[ -6  13 -18  -2 -10  -2  -3  -3  -3   2   4   2   8   1  18  -6   4 -12
   7   1  -2   3   1  11   8   7]
1
[ -5  18  26  -6  -1  -2  -6  -5  -6   8  -6   0  -9 -10  -2 -15   4  -8
   2 -18   3   7 -23   4 -13 -15]
0
[ -2  12  -3   4  -1   3  -4  -1 -20   9   5  -2   1  13  -2  -2   6  -5
   6 -16   1  -1  15  -1  -4 -10]
0
[  0  27  -5   2   2 -13  -5   8  -4   6 -12  11   0 -13  -4 -12  -3  14
  11 -27  -3  -5 -17  -2 -10 -25]
0
[ -4   9 -25   6   0  10  14   0  -7 -12   6  -7   7   4  14 -11  -1  19
  -2 -21   0   3 -45  12   6  20]
1
[ -4  14  10  -5   4   7 -24   2  -2  -2 -10   5 -10  -6  28   9   2   1
   6   8   6  -2  28  13  -2  -6]
0
[ -5   7   0  -2  -2   3  -7  -2  -2   7   1  -1  -7  -3   2  -2   3   2
  13 -25   5   7 -33  -8   4  -6]
0
[ -4   9 -14  12   2 -14  -5   8  -3   3  -5  -3  -5 -17  11  16   2  14
 -13   5  -6  -1  19  13   8   0]
1
[ -2  13   8   0   5   6  -5   4  -3 -13 -13   0  20   0  20   3   1   2
   1  -2  -4  -3 -13  23  10  -5]
1
[ -7   4  -3   2  -7  19 -19  -2  -7  -2   3   5   0   2  15   6   0  10
  10 -16   3   6 -11   8  -8 -20]
0
[  6  27  -4  -1 -15  -2  -6  -1  -2   9   3  -5  11  -4  12  -7  -1 -18
   6  -8   8   1 -21   9   9  -4]
1
[  0   6 -18   6  -1   3  -8   3   6   0  -5  -2   7  -2  11  14   1   7
   9  -2   3  -1  34   8  -2 -11]
0
[  0  14 -35   0   1  -2 -21  14  -4   0   2  -6  -9  -1  -3 -18   0  24
  -3 -16  -1  -5 -26  -8  -1  -1]
1
[  0 -16 -11  -9  -8  -3 -23   3  -3  -1 -15  -7   8 -18   7   7   0  18
  17 -12  -2 -10  11   0  -9 -11]
0
---
[-20  -6  19  -3  14   0   1  -4 -20  20  20  28  11 -10  -1   1  -8 -13
 -24  -3  -3  -4  -5  28   0  -7]
7
[-31 -48  17  -5  21   5 -10   5 -12  10  11  18  16 -10   7   1  -3  -6
 -17  10  -3 -10  10  24   2   6]
9
[-20 -16  12  -2   3  -6  -1  -3  -7  14  18  16  18 -13   2   0 -12 -15
  -8   9 -15  -9   4  37   7   3]
3
[-17   0  13  -4   4  -1   2  -5 -16  15  10  18  11 -13   2   4  -4 -31
   3   3 -13 -10   1  27   8   2]
9
[-11  -6   5  -1  12   3  -2 -11 -11   2  -2  15   3 -10  -1   5  -3 -14
  -1   7 -11  12  -2  -5  -2   7]
7
[-28  -4  15  -3   7  -7   3  -7 -13  14  11  17  12 -11 -14   7 -13  -6
  -9   4 -16  -4   9  31   6   3]
9
[-46  -8  35   2   6  -8 -14  -8 -22   4  13  31  13 -15   3   8   2  -2
  -2  17 -29   3   2  53   7  -2]
7
[-45  41  30   2  19  13  -6 -23 -24  20  10  37   4  -8  13  11 -20  -1
 -24 -16 -20 -13   9  33  10  -8]
8
[-21   1  17   3   9   4  -3  -3 -16   3  13  16   3  -6   0   4  -3   0
  -4   2 -18   1   0  18   3   2]
7
[-33  15  13  -9  13   7  -8  13  -9  22  25  21   9  -4  22   8  -6   7
 -15  -3   5  -5   9  18   2  -1]
8
[-24  15   7  -4   1   3   1 -13  -2  -4  -3  11  -2   5   2  17  -3  -2
   2 -11  -3  -1   5   4   2  -5]
8
[-28  -7  19   2  10   4   4  -4 -22  21  20  27  15 -14  -1   3   2 -13
 -19  11  -8   2 -20  32   3   6]
7
[-13 -18   5  -1   4  -1  -5   5 -19   6   2  15   9  -4  -2 -22  -7 -12
  -6  14 -24 -15   3  29   3  -1]
7
[-27 -11  12  -2  12   7  -9  13  -2   0  12  17   8  -7   5  -5   6  -8
 -14   9   3   0   5  32  -5   3]
7
[-20  -5   6  -6   9  -5  -2  -8 -19  12   5  18  17 -12   4  -5  -9  -3
 -13  13   1 -11   4  26  -6   8]
9
[  3  -7  -5  -4   9  -2  -6  -5  -1 -18  -8   1  -6  -5  -1   6  12  -2
   3  16 -15   3   4 -13  -2   3]
9
[  5 -13  -4  -5 -26  -7   5  11   6 -10  -2 -12  -1 -13   1 -21  -1   1
  14   6  -4  13  -2   4   3   1]
3
[-53  -3  -5  -5  25   6  -3  -3 -19  37  25  35  20 -13  10  12 -11 -14
 -30  -3  -1 -13   9  47   3  14]
9
[-19 -12   8  -3   9  -2  -4  -4  -7   5   7  10   8  -9   9   9   3 -11
  -5  10  -8  -8 -13   5 -10   2]
9
[ 5 10  3  2  3  4 -5 -2  1 -1  7  7  4 -1 -2  0 -8  5 -2  0 -9 -3  2  4
 -1 -5]
7
[-13  -3  12  -1   6   5   2  -7 -13  11   9  23   5 -18  -1  -3  -4  -6
 -13   4 -15   3  -9  25 -10   3]
7
[-47   7  24   1  11   3   4  -4 -28  10  26  32  16 -19   3   2 -12 -15
 -18   9 -22   8  -2  57   6  -3]
7
[-45  11  27  -8  17  11   0  -8 -24  27  35  41  25 -19   8  -5 -28 -16
 -18  -2 -17  -9   2  50  12   4]
7
[-14 -15  13   2  -5  -6   6  18  -8  24  13   1  18  -7   7 -23  -7  -5
   5   6   9 -16   5  44   2   0]
3
[ 10  29  -6  -2  -5   0  -4  -9   1 -23  -7  -6  -8   6   0  11   0   5
  11 -10 -11   5   1 -28   4  -2]
8
[-22  -3  16  -8   0  -8   0   0  -8  15  14  12  13  -9   8  -6 -14 -10
  -4  -7  -2 -13  10  25   6   5]
3
[ -7   9   5  -1   8   4  -4  -6 -12   1  -3  17   1   0  -1   7  -7   6
 -15  -2  -7  -1   5   0   4  -3]
8
[-28   3  20  -2   7  -5  -3  -7 -18  14  17  23  15 -16   8  -3 -20 -10
 -10  11 -30   2  -5  41  10   2]
7
[ -2  17  -2  -1   9  13  -4  -2   0  -9  -6   3  -4  -5   4   1   0  -9
 -11  -6   3 -12   8 -10   1   1]
8
[ -4  -2  -3  -4   4  -4  -3   4  -5 -12   3   5   0  -7   3   8  -3  -1
  -4  11 -15  -2   6  -9  -1   0]
9
[-46   6  32   1  17   1  -1 -16 -21  23  22  39  19 -15   2  16 -17 -17
 -19   0 -23  -7   7  40   6  14]
7
[-17  -8 -16  -5  10   1   0 -10 -13  10   8   9   8   3   5   9 -10 -17
 -11   3 -12   0   3  16  -2   1]
9
[-28  -5  15 -12  11  11  15  -4  -7  13  17  25   8 -10   6   2  -3 -21
 -17   3  -7   0  -2  16   5   8]
7
[ -7 -15  -4  -8   2 -14  -7  -6  -9  -4   1   3   4  -9   5   7  -6  -5
  -6  14 -20   1   7  -4  -7   9]
9
[-16 -16  21   0  -2  -5   0  -1 -15   7  10  21  18 -11   4 -10 -10  -9
  -1  19 -32  -3  -3  42   1   4]
7
[-26  -7  23   5   6   6  -7   0  -6   9   5  15  12 -10   2  -9  -2  -8
 -16  16 -17  -5   6  47   4  -3]
7
[-47 -14  25  -5  10   5  -1   0 -14   8  18  29  21 -17   3   0   1 -13
 -16  23 -11  -2   3  55  16   3]
7
[-17  40   9  -3   7  18   4  -3  -1   5   8   3   0   3   1   2  -3  -3
  -5 -33   7  -6  14   4  16  -6]
8
[-32 -17  19  -2  26   4 -15  -5 -17  25  15  12  12  -8  -1  12   4  -7
 -11   7  10 -17   7  35  -2   4]
3
[-19 -10  10  -4  23  -4   1  -9 -21  24  12  21  13  -8  16  12  -9 -10
 -17   0   6 -16   0  21  -3  10]
7
[ 40 -20 -30   3  -9  -7  -1  -7  21 -59 -33 -33 -23   1  -3   3  19  19
  34  19 -13  15 -14 -56  -4  -8]
9
[-26  -3  14  -6  12  -4  -5  -7 -16   4  13  22  14 -13  -6   9  -7 -11
 -13  13  -7  -6   5  27  10   6]
9
[-32  -1  20  -1   4  -3  -5   3  -6  22  10   8  17  -9   7   0  -9  -2
  -8  -1  -4   4   8  32   5   2]
3
[  2  10  -4  -4   2   0   3 -13  -2   2   6   1   0   3  -6  15  -7  -5
  -7  -6   3  -1   8  -9  -2   4]
8
[  6  -5   1  -4   6   0  -3 -13 -10 -15   1   8  -4  -5 -11  -7  -5 -13
 -18  11 -21   2  17 -10  -5   9]
9
[-13  -4  11   4  -1  -6   1  -5  -7  10   9   6   3  -6   5   0   2 -10
  -6  -1  -4  14  -3  24   4   5]
7
[-55  -3  34  -6  20   1  -2  -3 -22  38  33  41  26 -22   8   0 -12 -23
 -22   5 -10  -6   0  63  11   5]
7
[-23   1  11   2  12   6  -3  -8 -12   8   7  21   3 -11   5  15  -4  -7
 -10  15 -17  -2   1  33  -2   6]
9
---
[  6   9   1   1   1   2   1   1  -1   0   1 -11  -3  10  -3   7  -6   1
   2 -10  -4   0   2  21   2   5]
6
[ -4 -36  13   3  -5   2   8  -6   4  -5  -6  34 -35 -13   2  10  -2  -4
   0   4   5  -4  -1 -10  11  -4]
4
[  0 -24   7   1  -4   1  10  -5   4  -4   0  21 -21  -2   2   2   1  -9
   1   1   5  -4   0  -7   5  -2]
4
[ 14 -20  12   1  -4   4  18 -12   0  -7  -7  12  -1  -4   0  -1   7  -9
   2  -3   0  -7   2 -10   5   4]
4
[ 10   8  -1   2   2   2  -6   4  -8  -2   0 -13 -12   8  -5  10  -9   9
   4 -12  -6   0  -3  26   2   5]
6
[ -3  23  -3   0   0  -1 -11  -4  -5   4  -1 -41   5  -8  -2 -10  -4  11
   4  -7  -2  -9   2  10  -1   5]
2
[  9 -27  12   3  -4   3   7  -9  -1  -7  -5  14 -21  -9   0   3   1  -7
   3   0   1  -7   0  -6   8   2]
4
[  3 -28  10   5  -5   0   7 -11  -5  -7  -8  15 -26 -20  -1  -4   1   2
   7   3   2  -5  -3 -17  10   0]
4
[  7   7   2  10   2   2   0   2  -3  -1  -2  -8  -1   2  -4   7  -5  13
   2 -10  -6   2   1  18   4   3]
6
[  4  13   0  -1   3   0   2   2  -1   1  -1 -13   5   7  -4   6  -3   5
   1  -5  -5   4   2  12  -1   3]
6
[  3  20   1  -2   2   3  -9   1   3   4   1 -25  20  -4  -1   3  -3  13
  -4 -14  -4  -5   5  18  -2   3]
2
[  3 -25   9   1  -5   1  12 -10   1  -5  -4  12 -16  -4   0  -5   6 -18
   5   7   5  -4   1 -19   4   1]
4
[  7 -28  12   1  -6   3  10 -11   1  -7  -3  13 -32  -2   0   6   0 -20
   5   1   4 -10   2  -6   7   3]
4
[ -4  25  -9  -2   0  -1 -10  -1  -1   5   4 -35   6   4   1  -7  -3   1
   1  -5  -1  -6   4  13  -4   0]
2
[  7 -31  14   2  -5   2  13  -9   3  -8  -7  26 -15 -13  -1   3   3  -4
   2  -1   2  -7   0 -12  11   1]
4
[  7 -21   9   1  -3   2  15  -6   5  -5  -2  24  -5   0   0   4   4  -8
   1  -2   1  -4   1  -6   6   1]
4
[  7 -28  12   2  -6   1  13  -9   2  -7  -6  19 -20  -7  -2  -2   5 -12
   6   2   4  -7   0 -16   8   2]
4
[ -7  24  -4  -1   0  -1  -9  -3   0   5  -1 -32  13  -9  -1  -7  -3  14
  -1  -4  -3  -2   4   8  -1  -1]
2
[ -8  22  -5   0   1  -2 -15   0  -1   6   1 -35   7 -10   1  -9  -1   9
   1  -2   0  -4   4   6  -3   1]
2
[-5 14 -2  0  5 -1 -8  7 -3  2 -3 -8 -1  2 -4 12 -7 18  1 -1 -6 10 -1 12
  0  0]
6
[ -1  16  -4   0   2   0  -3   2  -2   2   0 -14   8   1  -2   0  -2  10
   1  -4  -6   2   1  10  -1   2]
6
